Below is a small trained network, with its code and all its weights. Each question gives an input and a class and asks what happens when units are switched off, that is, made to give their printed mean instead of their output.

import numpy as np


def w(rows, s, z=0):
    codes = np.array(rows[::2]) - 128.0
    scale = np.full(codes.shape[1], s)
    scale[-1] = z or s
    return codes * scale


def f(y):
    return np.maximum(y, 0)


def log_softmax(a):
    a = a - a.max(-1, keepdims=True)
    return a - np.log(np.exp(a).sum(-1, keepdims=True))


def net(x, mask):
    res = np.array(x, float).reshape(1, 8) / 4 @ E
    y = f(res @ A[0][:, :-1].T + A[0][:, -1])
    res = res + np.where(mask, y, B[0][:, -1]) @ B[0][:, :-1]
    return log_softmax(res[-1] @ U[:, :-1].T + U[:, -1])


A, B = {}, {}
E = w([
[134,152,118,197,138,131,110,169,124,142],'x0',
[108,3,134,50,96,150,194,228,127,147],'x1',
[92,119,31,133,117,242,147,86,181,52],'x2',
[130,102,166,242,136,217,32,200,137,140],'x3',
[124,164,177,133,83,167,238,136,125,96],'x4',
[121,67,48,95,151,60,158,52,143,145],'x5',
[134,93,101,148,157,89,65,189,119,174],'x6',
[129,112,27,209,158,55,163,169,129,174],'x7',
],0.005)
A[0] = w([
[131,104,74,204,132,102,114,145,125,142,114],'neuron 1',
[136,102,96,163,127,108,81,204,111,143,10],'neuron 2',
[126,133,123,125,134,117,120,140,139,132,76],'neuron 3',
[129,126,124,119,131,63,96,86,125,139,23],'neuron 4',
[128,122,129,147,130,134,93,183,134,124,122],'neuron 5',
[124,109,114,156,130,114,107,160,137,142,54],'neuron 6',
[121,121,104,109,130,162,117,106,143,125,81],'neuron 7',
[126,173,133,152,137,138,147,121,134,120,64],'neuron 8',
[133,232,162,163,121,158,154,126,121,111,4],'neuron 9',
[132,106,74,72,125,210,101,98,123,106,49],'neuron 10',
[128,123,159,132,130,133,125,138,134,121,95],'neuron 11',
[134,179,177,145,121,143,130,116,123,120,59],'neuron 12',
[118,120,141,144,129,136,109,157,139,138,161],'neuron 13',
[129,101,233,118,118,166,86,174,117,139,8],'neuron 14',
[128,104,108,168,142,122,95,205,125,143,10],'neuron 15',
[128,134,125,114,128,86,106,114,138,132,64],'neuron 16',
[117,122,128,101,118,112,158,132,136,131,75],'neuron 17',
[127,99,101,197,129,111,172,84,134,131,14],'neuron 18',
[135,97,127,48,129,99,211,145,123,131,61],'neuron 19',
[126,164,156,137,120,144,128,133,126,125,109],'neuron 20',
[122,109,98,79,127,191,107,99,130,105,68],'neuron 21',
[128,124,131,124,134,126,128,131,128,128,85],'neuron 22',
[115,103,124,52,118,95,208,146,127,129,55],'neuron 23',
[125,102,198,123,126,136,106,172,132,129,62],'neuron 24',
[142,147,125,109,135,79,106,117,120,136,73],'neuron 25',
[133,112,97,193,134,105,171,100,126,133,21],'neuron 26',
[134,104,128,73,121,101,186,136,126,129,84],'neuron 27',
[130,144,125,91,148,4,70,84,121,147,56],'neuron 28',
],0.014,0.002)
B[0] = w([
[108,102,105,251,124,96,150,127,135,130,241],'neuron 1',
[111,89,130,178,120,98,95,208,150,120,240],'neuron 2',
[122,127,138,133,126,117,123,131,132,108,139],'neuron 3',
[136,147,133,119,126,75,81,81,119,133,188],'neuron 4',
[139,84,137,132,130,127,104,183,117,130,208],'neuron 5',
[120,103,104,159,131,116,121,162,127,117,187],'neuron 6',
[108,109,122,114,120,140,126,121,172,133,167],'neuron 7',
[106,181,121,147,146,139,141,132,137,134,171],'neuron 8',
[109,254,146,148,115,144,138,167,138,130,231],'neuron 9',
[84,91,140,79,118,147,120,108,214,119,213],'neuron 10',
[142,128,133,116,133,149,122,124,119,144,156],'neuron 11',
[138,205,136,120,126,147,114,163,104,119,199],'neuron 12',
[140,98,140,131,116,137,118,163,115,129,187],'neuron 13',
[191,70,150,102,125,224,117,81,58,138,252],'neuron 14',
[130,87,118,174,142,117,88,203,141,134,234],'neuron 15',
[137,137,141,116,129,97,103,108,131,144,161],'neuron 16',
[124,124,108,109,131,109,155,145,111,144,171],'neuron 17',
[134,113,131,165,131,162,187,55,104,140,185],'neuron 18',
[138,113,131,87,133,70,226,176,107,124,254],'neuron 19',
[141,183,125,110,148,151,118,149,121,127,179],'neuron 20',
[96,118,108,70,141,145,116,121,201,138,200],'neuron 21',
[132,130,124,131,127,127,131,131,132,120,130],'neuron 22',
[132,111,132,86,134,68,223,170,108,134,251],'neuron 23',
[176,86,128,117,133,193,120,109,80,119,212],'neuron 24',
[130,127,131,108,134,91,78,114,121,122,176],'neuron 25',
[150,121,116,181,133,154,163,62,99,117,189],'neuron 26',
[134,116,125,100,125,85,195,165,106,127,220],'neuron 27',
[146,141,134,93,118,27,30,74,103,122,252],'neuron 28',
],0.027,0.0069)
U = w([
[125,143,121,104,133,33,41,54,106,130,105],'0',
[106,62,101,206,149,123,80,217,132,133,86],'1',
[196,85,178,84,134,230,109,120,54,144,104],'2',
[101,255,159,130,129,181,138,147,118,109,196],'3',
[118,110,116,49,140,63,252,160,94,138,128],'4',
[101,115,64,219,155,147,180,23,112,131,16],'5',
[33,99,102,59,129,185,133,84,236,107,244],'6',
],0.0048,0.0011)

Each question gives the input, the list of numbers given to net, and the class t.
The units are the neurons (one row each of A and B). Each row of codes is followed by its name. A weight is (code - 128) times the scale printed after its matrix; where a second scale follows, it is the last column's (A, B and U).
mask holds one flag per neuron, in row order. A switched-off neuron (its flag False) gives its mean, the last column of its row in B, instead of its output. The means were averaged over made-up inputs and are rounded, as every weight is.
A unit's drop is (log p(t) with every unit on - log p(t) with that unit switched off) / (log p(t) with every unit on - log p(t) with every unit switched off).
The circuit of an input: a set's keep is (log p(t) with only the set's units on - log p(t) with every unit switched off) / (log p(t) with every unit on - log p(t) with every unit switched off). Starting from the 12 units with the biggest drops (on a tie, the unit counted first), units are removed one at a time, each time the one whose removal leaves the highest keep (on an exact tie, the one counted first), for as long as the keep stays at least 0.8.
units of the circuit, in order: the units of the circuit, biggest drop first
top k neurons: the k neurons with the biggest drops, biggest first
drop of u: that unit's drop, to one decimal
input [6,5,3,-2,3,-3,-1,-8], class 2: units of the circuit, in order => (neuron 14)
input [0,2,0,-1,-5,-2,-2,0], class 0: units of the circuit, in order => (neuron 19; neuron 15)
input [8,-2,0,-4,3,6,-3,3], class 5: units of the circuit, in order => (neuron 26; neuron 18)
input [-5,-1,8,-4,4,-5,-2,4], class 6: units of the circuit, in order => (neuron 10; neuron 21)
input [0,-4,6,-6,0,3,6,-2], class 6: top 2 neurons => (neuron 10; neuron 21)
input [-8,4,-4,7,0,-1,-7,6], class 2: top 3 neurons => (neuron 14; neuron 1; neuron 24)
input [3,-2,-2,-4,-3,7,-8,-2], class 0: top 2 neurons => (neuron 28; neuron 4)
input [1,6,3,8,-7,-8,-5,0], class 2: top 2 neurons => (neuron 14; neuron 24)
input [-5,-4,-1,-4,8,-3,-3,-1], class 3: top 2 neurons => (neuron 9; neuron 12)
input [-3,2,8,3,8,7,-8,0], class 6: top 3 neurons => (neuron 10; neuron 21; neuron 7)
input [6,-2,-6,3,-6,-2,-3,-3], class 2: drop of neuron 14 => 0.7
input [6,6,-7,-4,-2,-2,3,4], class 1: top 2 neurons => (neuron 2; neuron 15)
input [3,-5,3,5,2,-8,-1,1], class 3: drop of neuron 9 => 0.3
input [2,0,0,-7,-3,1,5,7], class 0: units of the circuit, in order => (neuron 28)
input [4,0,2,-7,6,-7,4,-4], class 3: drop of neuron 9 => 0.3
input [-5,-8,8,-5,-7,-8,5,1], class 6: top 2 neurons => (neuron 10; neuron 21)
